kur: [119  75  90  95 100 179 114 106 108 100 135 120 102 126  77 113 108  92
 143  84 108 117 117 112 163 119  98  87 179 100 151  88 170 162 101  90
 102  87 104 149 184  96 166 108 157  97 126 180  98 178 107 162 136 125
 171 167 121 148 109 177]
Tebip: [117  73  72  83  98 186 102  82  94  99 164 133  88 138  71 119  94  76
 166  79  85 128 125  85 160 134  92  84 191  84 179  97 192 171 112  88
  93  86  86 170 175  82 177  82 184  81 151 183 116 192  99 162 105 113
 185 191 126 144 104 191]
fove: [160 143 132 147 116 128 147 111 143 115 127 135 142 105 138 103 139 139
 116 124 128 142 103 126 118 112 155 120 131  98 127 120 132 103 115 123
 152 119 141 112 116 140 114 130 136 142 115 134 120 128 153 145 124 147
 145 148 104 146 117 125]
fubuz: [105  95  92  91 102 152  89 109  83 106 173 110  81 152 100 137  79  85
 176 157 120 156 143 126 172 134  93 107 163 105 178 135 174 173 151 101
  92 122  89 161 144  77 181  90 186  89 152 160 146 173  95 130  85  97
 161 169 158 115 146 176]
tam: [129 124 121 124 135 140 130 116 131 134 123 144 128 121 120 121 134 126
 124 125 117 144 122 121 119 132 128 126 136 123 125 118 132 124 113 132
 127 118 122 130 141 130 124 120 125 125 130 132 118 133 129 136 130 130
 133 133 114 135 110 132]
tor: [ 73 157 128 104 187  92  88 123 102 190 156 160 106 176 151 186 113 121
 154 177 100 149 185  97  94 186  98 183  87 169 136 180 103 136 169 186
  94 175  95 154 100 126 120  98 117 108 175  67 184  95  87  62  87  74
  68  90 159  64 135 101]
Damug: [117 152 140 133 167 109 130 131 139 165 118 157 140 133 146 143 146 143
 118 157 121 156 143 126  89 152 133 158 101 155 109 145 101 110 130 164
 131 145 128 127 112 149 100 127  97 136 142  90 139  97 129 105 127 121
  93  97 123 113 117  98]
rosu: [115 109 116 114 111 135 108 128 104 113 128 101 103 124 112 122 100 113
 141 118 130  99 121 121 163 113 113 118 137 121 132 123 134 144 131 113
 111 124 115 123 150 100 152 117 146 116 120 149 123 144 112 126 120 115
 137 137 141 118 141 147]
Tok: [165 177 192 189 116  80 161 192 160 117  99  85 165 104 188 115 148 182
 100 161 199  93 108 188 148  87 182 151  88 151  93 159  88  97 157 136
 179 168 185  74  87 159 107 189 108 187  83 113 136  92 176 118 149 161
 110  96 144 133 189  93]
pifiz: [ 85 158 138 116 194 105 105 132 117 196 145 165 122 173 150 187 129 134
 148 181 114 155 186 115 104 185 108 187  95 179 128 170 101 139 159 191
 106 173 113 151 127 141 122 116 111 121 171  83 173 100  98  78 121  92
  73  93 157  79 131 106]
rest: [186  98] : [183  87 169 136 180 103 136 169 186  94 175  95 154 100 126 120  98 117
 108 175  67 184  95  87  62  87  74  68  90 159  64 135 101]
rest: [ 96 166 108 157] : [ 97 126 180  98 178 107 162 136 125 171 167 121 148 109 177]
rest: [ 99 164] : [133  88 138  71 119  94  76 166  79  85 128 125  85 160 134  92  84 191
  84 179  97 192 171 112  88  93  86  86 170 175  82 177  82 184  81 151
 183 116 192  99 162 105 113 185 191 126 144 104 191]
rest: [140 114 130] : [136 142 115 134 120 128 153 145 124 147 145 148 104 146 117 125]
rest: [163 119  98] : [ 87 179 100 151  88 170 162 101  90 102  87 104 149 184  96 166 108 157
  97 126 180  98 178 107 162 136 125 171 167 121 148 109 177]
rest: [157 121 156 143 126] : [ 89 152 133 158 101 155 109 145 101 110 130 164 131 145 128 127 112 149
 100 127  97 136 142  90 139  97 129 105 127 121  93  97 123 113 117  98]

zedo: [148 151 160  86 153]
Tibas: [135 111 120 138 113]
nito: [148 151  81  86 153]
bipe: [120 133 131 176 150]
vuka: [117 135 120 138 146]
Lugi: [113 122 137 128 108]
rafe: [116 135 120 156 139]
lol: [111 136 124 127 149]
mesaz: [113 122 137 127 108]
bos: [142 138 124 126 169]
Kom: [ 82 160 167 135 158]
rest: [167 135] : [158]
rest: [124 126] : [169]
which: [148 151  81  86 153] : nito
rest: [ 82 160] : [167 135 158]
rest: [117 135 120] : [138 146]

Lape: [140 136 127 131 157 135 120 130 125 146 125 101 133 120 160 141 137 135
 150 114 136 122 137 116 114 117 114 127 121 150 124 155 116 135 156 124
 133 133 124 134 139 112 126 103 139 149 113 114  91 124  81  72  83 129
 102  99]
fusi: [140 136 127 131 157 135 120 130 125 146 125 101 133 120 160 141 137 135
 150 114 136 122 137 116 114 117 114 127 121 150 124 155 116 135 156 124
 133 133 124 134 139 112 126 148 136  96 174 146 152 129 187 165 183 127
 106 116]
guvuv: [140 136 127 131 157 135 120 130 125 146 125 101 133 120 160 141 137 135
 150 114 136 122 137 116 114 117 114 127 121 150 124 155 116 135 156 124
 133 133 124 134 139 112 126 148 136  96 174 146 152 129 187 165 170 127
 106 116]
ruti: [123 131 152 123  98 105 127 117 130 115 122 129 102 111 127 113 127 146
 137 121 118 129 126 116 114 116 171  92 110 169  98 139 145 107 160 145
 117 138 113 106 116 125 131 142 110 126 114 131 152 132 141 168 152 127
 176 171]
rest: [116 125] : [131 142 110 126 114 131 152 132 141 168 152 127 176 171]
which: [123 131 152 123  98 105 127 117 130 115 122 129 102 111 127 113 127 146
 137 121 118 129 126 116 114 116 171  92 110 169  98 139 145 107 160 145
 117 138 113 106 116 125 131 142 110 126 114 131 152 132 141 168 152 127
 176 171] : ruti

poko: [137 138 131 135 151]
lume: [145 152 146 187 159]
Guv: [110 120 123  71 134]
kup: [130 137 129 148 131]
Vigiv: [110 121 131 136 123]
rest: [110 121] : [131 136 123]
rest: [131 135] : [151]

vipi: [150 106 134 197 131 186 130 123 124 149 151 129]
Kamap: [150 107 134 197 131 141 142 114 124 148 151 129]
fave: [162 134 115 171 131 187 130 123 124 148 151  97]
gudi: [143 124  97 179 150 141 124 114 124 149  87 150]
rest: [ 97 179 150 141] : [124 114 124 149  87 150]
rest: [162 134] : [115 171 131 187 130 123 124 148 151  97]
rest: [150 106 134 197 131] : [186 130 123 124 149 151 129]
rest: [114 124 148] : [151 129]
rest: [134 115] : [171 131 187 130 123 124 148 151  97]
rest: [123 124 148 151] : [97]
rest: [131 186 130 123] : [124 149 151 129]

ved: [124 125 139 142 135 134 137 123 122 129 120 123 126 136 138 125 125 137
 130 125 140 143 128]
dugi: [121 130  85 145 107 159  88 123 139 123 129 125 134 159  87 130 145 151
 105 124 149  98 111]
vobez: [125 117 153 107 148  97 150 124 112 119 121 121 112  97 153 120 109 110
 136 124 104 147 132]
muko: [101 111  70 143 121 134 154 133 126 143 133 135 134 131 139 127 118 127
 136 128 144 131 134]
foru: [101 111  69 168  99 193  92 107 136 107 117 104 116 192  74 105 145 151
 104 124 149  90  84]
nani: [134 137 124 139 116 138 124 134 134 143 133 136 139 139 122 134 135 130
 133 133 140 123 134]
rest: [134 137 123 122] : [129 120 123 126 136 138 125 125 137 130 125 140 143 128]
rest: [124 112 119 121] : [121 112  97 153 120 109 110 136 124 104 147 132]
rest: [101 111  69] : [168  99 193  92 107 136 107 117 104 116 192  74 105 145 151 104 124 149
  90  84]
rest: [145 151 105 124 149] : [ 98 111]

doma: [142 122 136 105 159 132 109 140  89 150 140 170 101 138 117 117 128 139
 114 101 144 141 167 118  77 124 134 148]
danet: [148 110 113 109 125 126  70 135  94 106 140 152 156 138 117 116 137 112
 120 100 144 101 152 110 136  82 119 164]
nuses: [142 122 136 105 159 132 109 140  89 150 140 170 101 138 117 117 128 139
 114 101 144 141 118 141 153 171 153  98]
bemo: [125 162 147 120 148 104  76 116 136 118 104 106 111 134 121 153 128 112
 121 111 130 160 137 136 115 171 153  99]
rest: [101 152] : [110 136  82 119 164]
rest: [147 120] : [148 104  76 116 136 118 104 106 111 134 121 153 128 112 121 111 130 160
 137 136 115 171 153  99]
rest: [113 109] : [125 126  70 135  94 106 140 152 156 138 117 116 137 112 120 100 144 101
 152 110 136  82 119 164]
rest: [118 104 106] : [111 134 121 153 128 112 121 111 130 160 137 136 115 171 153  99]
rest: [112 120] : [100 144 101 152 110 136  82 119 164]

dip: [129 139 111 111  96  90 114 113]
velo: [ 76 125 143 152 146 150 131 140]
Tukeg: [166 118 102 119 123 157 186 140]
bev: [162  93 128 125  93 131 161 151]
sak: [167 118 102 119  83  88 168 187]
Zikam: [161 112 153 133 113 163 130 140]
mide: [133 124 155 150 178 167  90 151]
Rula: [114  96  77 119  82  93 186 139]
sodil: [190 143 102 120  83  88 168 119]
burol: [105 114 115 112 132 108  99 142]
rest: [114  96] : [ 77 119  82  93 186 139]
rest: [102 120  83  88 168] : [119]
rest: [118 102 119 123] : [157 186 140]
rest: [167 118 102 119] : [ 83  88 168 187]

nituf: [138 125 170 131  88 152 134 104 172  65  79 141 121 136 138 139]
vut: [147 121 171 131  70 162 132 107 173  62  81 135 122 130 139 137]
pati: [148 121 171 132  69 162 131 108 167  83  63 135 121 129 141 137]
kedes: [111 136 165 123 138 121 146  93 169  75  70 134 122 130 139 137]
meb: [121 131 167 120  98 144 150  88 170  70  73 153 122 146 139 139]
beni: [ 87 145 162 118 182  93 155  82 167  83  62 176 121 167 136 141]
Gid: [117 133 167 126 124 128 142  96 170  72  72 155 122 148 138 139]
Bamut: [132 128 168 129  98 144 137 101 171  66  76 145 121 139 139 138]
Sitag: [ 90 144 163 118 177  96 154  84 167  82  63 175 121 166 136 142]
lek: [ 99 140 163 120  99 144 150  88 168  79  67 167 121 160 137 142]
Remu: [133 127 168 128  99 145 136 101 171  66  77 146 122 140 138 138]
nefe: [138 125 170 131  88 152 134 104 172  65  79 141 121 136 139 138]
rest: [ 76 145] : [121 139 139 138]
rest: [167  83  62] : [176 121 167 136 141]
rest: [120  99 144 150  88] : [168  79  67 167 121 160 137 142]
rest: [124 128] : [142  96 170  72  72 155 122 148 138 139]
rest: [121 166] : [136 142]
rest: [ 72  72 155 122 148] : [138 139]

Zilu: [158 147  76 176 118 119 150 134 159 118  86  95 152 115 152 139 132 107
 143 127 119  94 142 154 104 172 145]
totak: [159 145  70 171 121 125 154 125 149 125 133 134 146 149 124 134 137 115
 142 114 122 106 149 152  94 167 129]
lino: [158 143  69 167 129 130 155 119 138 132  71  86 138 119 144 130 138 124
 146 102 123 119 156 148  85 158 112]
risi: [149 131 111 175 140 112 124 162 171  99 125 125 153 138 134 149 114  98
 166 149  92  78 138 135 126 160 164]
kisu: [153 139  99 178 129 112 134 155 171 103 114 115 157 127 143 147 120  97
 156 146 101  79 137 145 121 167 163]
tipel: [156 140  74 163 141 134 152 118 128 137  71  88 130 127 135 127 138 132
 154  93 119 130 162 143  81 145  96]
Vufeg: [157 144  87 178 121 114 142 145 167 109 100 104 156 119 149 144 126 101
 147 138 111  84 139 151 113 171 157]
makiv: [144 120 119 169 153 115 116 166 166  98 133 134 147 149 124 149 110 102
 177 147  83 130 161 122 128 153 159]
rest: [158 147] : [ 76 176 118 119 150 134 159 118  86  95 152 115 152 139 132 107 143 127
 119  94 142 154 104 172 145]
rest: [ 86 138] : [119 144 130 138 124 146 102 123 119 156 148  85 158 112]
rest: [130 162] : [143  81 145  96]
rest: [133 134 147 149 124] : [149 110 102 177 147  83 130 161 122 128 153 159]
rest: [127 138] : [132 154  93 119 130 162 143  81 145  96]

Gifo: [196  85 159 153  51 161  95 207 163  82 206 179  55  54  51 120  52 159
 150  51 150 207  97 205  77  67 173 100 123 202  95  92  68  54 104 207
  57]
Lepo: [103  95 150 112 127 118 166 112  76 165 115  86 156 148 142 166 146 101
 125 127  77 102 163 107 133 108  77 150 167 151  86 170 165 135  91 103
 145]
buven: [165 138 115 152 105 148  76 155 174  83 153 175  79  91  95  83  92 141
 140 105 172 159  90 152  96 126 173 101  89 151  87  78  94 103 163 153
 125]
boneg: [165 138 159 152 105 148  76 155 174  83 153 175  79  91  95  83  92 141
 140 105 172 159  90 152  96 126 173 101  89 151  87  78  77 103 142 158
  85]
mopog: [103 100 141 108 124 113 157 112  85 152 115  90 148 139 134 157 138 108
 119 124  84 106 150 111 133 109  87 145 154 111 144 157 154 129  98 107
 140]
munez: [196  85 159 153  51 161  95 207 163  82 206 179  55  54  51 120  52 159
 150  51 150 207  97 205  77  67 172 154 160 202  95  92  68  54 104 207
  57]
rest: [150 111 133 109] : [ 87 145 154 111 144 157 154 129  98 107 140]
rest: [119 124] : [ 84 106 150 111 133 109  87 145 154 111 144 157 154 129  98 107 140]
rest: [118 166 112  76 165] : [115  86 156 148 142 166 146 101 125 127  77 102 163 107 133 108  77 150
 167 151  86 170 165 135  91 103 145]

Kanur: [ 69 132 117 101 110  90 175 135 127]
pimom: [148  97 139 107 154 177  78 145  89]
sasum: [156 145 140 107 186 123 133 106 203]
lavo: [154  96 165 142  94  83 144 127  85]
sof: [112  96 166 142  94  83 156 153  91]
Baf: [ 87 149  86 106 154 103 122 128 179]
tos: [154  96 165 142  94  91 144 127  85]
keni: [ 87 149 117 100 110 103 165 128 179]
rest: [117 100 110 103 165] : [128 179]
rest: [117 101 110] : [ 90 175 135 127]
rest: [106 154] : [103 122 128 179]
rest: [139 107] : [154 177  78 145  89]
rest: [ 96 165 142  94  83] : [144 127  85]
rest: [177  78] : [145  89]

filiv: [126  97  88  74 175]
kada: [126 145  89  74  75]
Bim: [110 111 193 180 119]
disef: [ 90 144  89  74 175]
rest: [145  89] : [74 75]
rest: [144  89  74] : [175]
rest: [97 88] : [ 74 175]
rest: [ 90 144] : [ 89  74 175]

kib: [ 51 186 146 158 115 128  92 130]
dimus: [ 70 201 186 120  53 100  92 123]
vit: [ 88 115 147 158 115 128 103 100]
rest: [201 186 120] : [ 53 100  92 123]
rest: [147 158 115 128] : [103 100]

Bato: [135  78 125 127 107 103 111 173 146 175 152  73 162 144 185 177 150 131
 101 103 100 141 133  56 150 170 163 123 131 135 155 131 129 114 121  66
 151 135 118 130 107 127 145 140  68  72 117]
zenu: [128  79 125 118  98 147  88 102 106  95 122 179  96 131  88  95 116 125
 165 149 145 103 110 191 119  96  92 142 124 114 105 126 131 148 125 170
 126 114 146 135 147 133 127 114 178 174 129]
nogiv: [135 172 128 127 161 103 164 173 146 175 152  73 162 144 185 177 150 131
 101 103 100 141 133  56 150 170 163 123 131 135 155 131 120 114 121  66
 151 135 118 130 107 127 145 140  68  72 117]
lufa: [131 186 128 141 161 111 172 144 155 158 127  79 165 120 164 157 140 134
  85 117 112 163 144  66 132 153 162 112 131 138 155 131 120 114 120  87
 125 144 106 115 101 122 118 144  81  85 125]
rest: [ 79 125] : [118  98 147  88 102 106  95 122 179  96 131  88  95 116 125 165 149 145
 103 110 191 119  96  92 142 124 114 105 126 131 148 125 170 126 114 146
 135 147 133 127 114 178 174 129]
rest: [114 120] : [ 87 125 144 106 115 101 122 118 144  81  85 125]
rest: [155 131 120 114 121] : [ 66 151 135 118 130 107 127 145 140  68  72 117]

les: [128 111 129 180 149 113  89 133 101  97 127 126  85 123 102 166]
Kuza: [141 156  95 187 141 136 123 133 101  96 127 141 199 129 135 115]
nizo: [141 156  95 187 141 136 123 133  82 126 127 141 199 132 144 141]
sopap: [142  96 133 100 118  66 115 128 158 104 154  95  85 159 110 120]
karon: [128 111 134 180 149 113  89 133 101  95 116 126  85 123 102 166]
rest: [134 180 149] : [113  89 133 101  95 116 126  85 123 102 166]
rest: [101  95] : [116 126  85 123 102 166]
rest: [123 133 101  96] : [127 141 199 129 135 115]
rest: [133  82 126] : [127 141 199 132 144 141]
rest: [ 96 127] : [141 199 129 135 115]

lum: [105 184  87  90]
gidu: [155 123 189  94]
sel: [ 86 184  86  90]
nek: [152 196 149 105]
Zek: [157 184  87  90]
Mez: [ 94 158  81 149]
pili: [123  83 148 124]
kito: [167  99 136 175]
rest: [ 83 148] : [124]
rest: [105 184] : [87 90]
rest: [ 86 184] : [86 90]

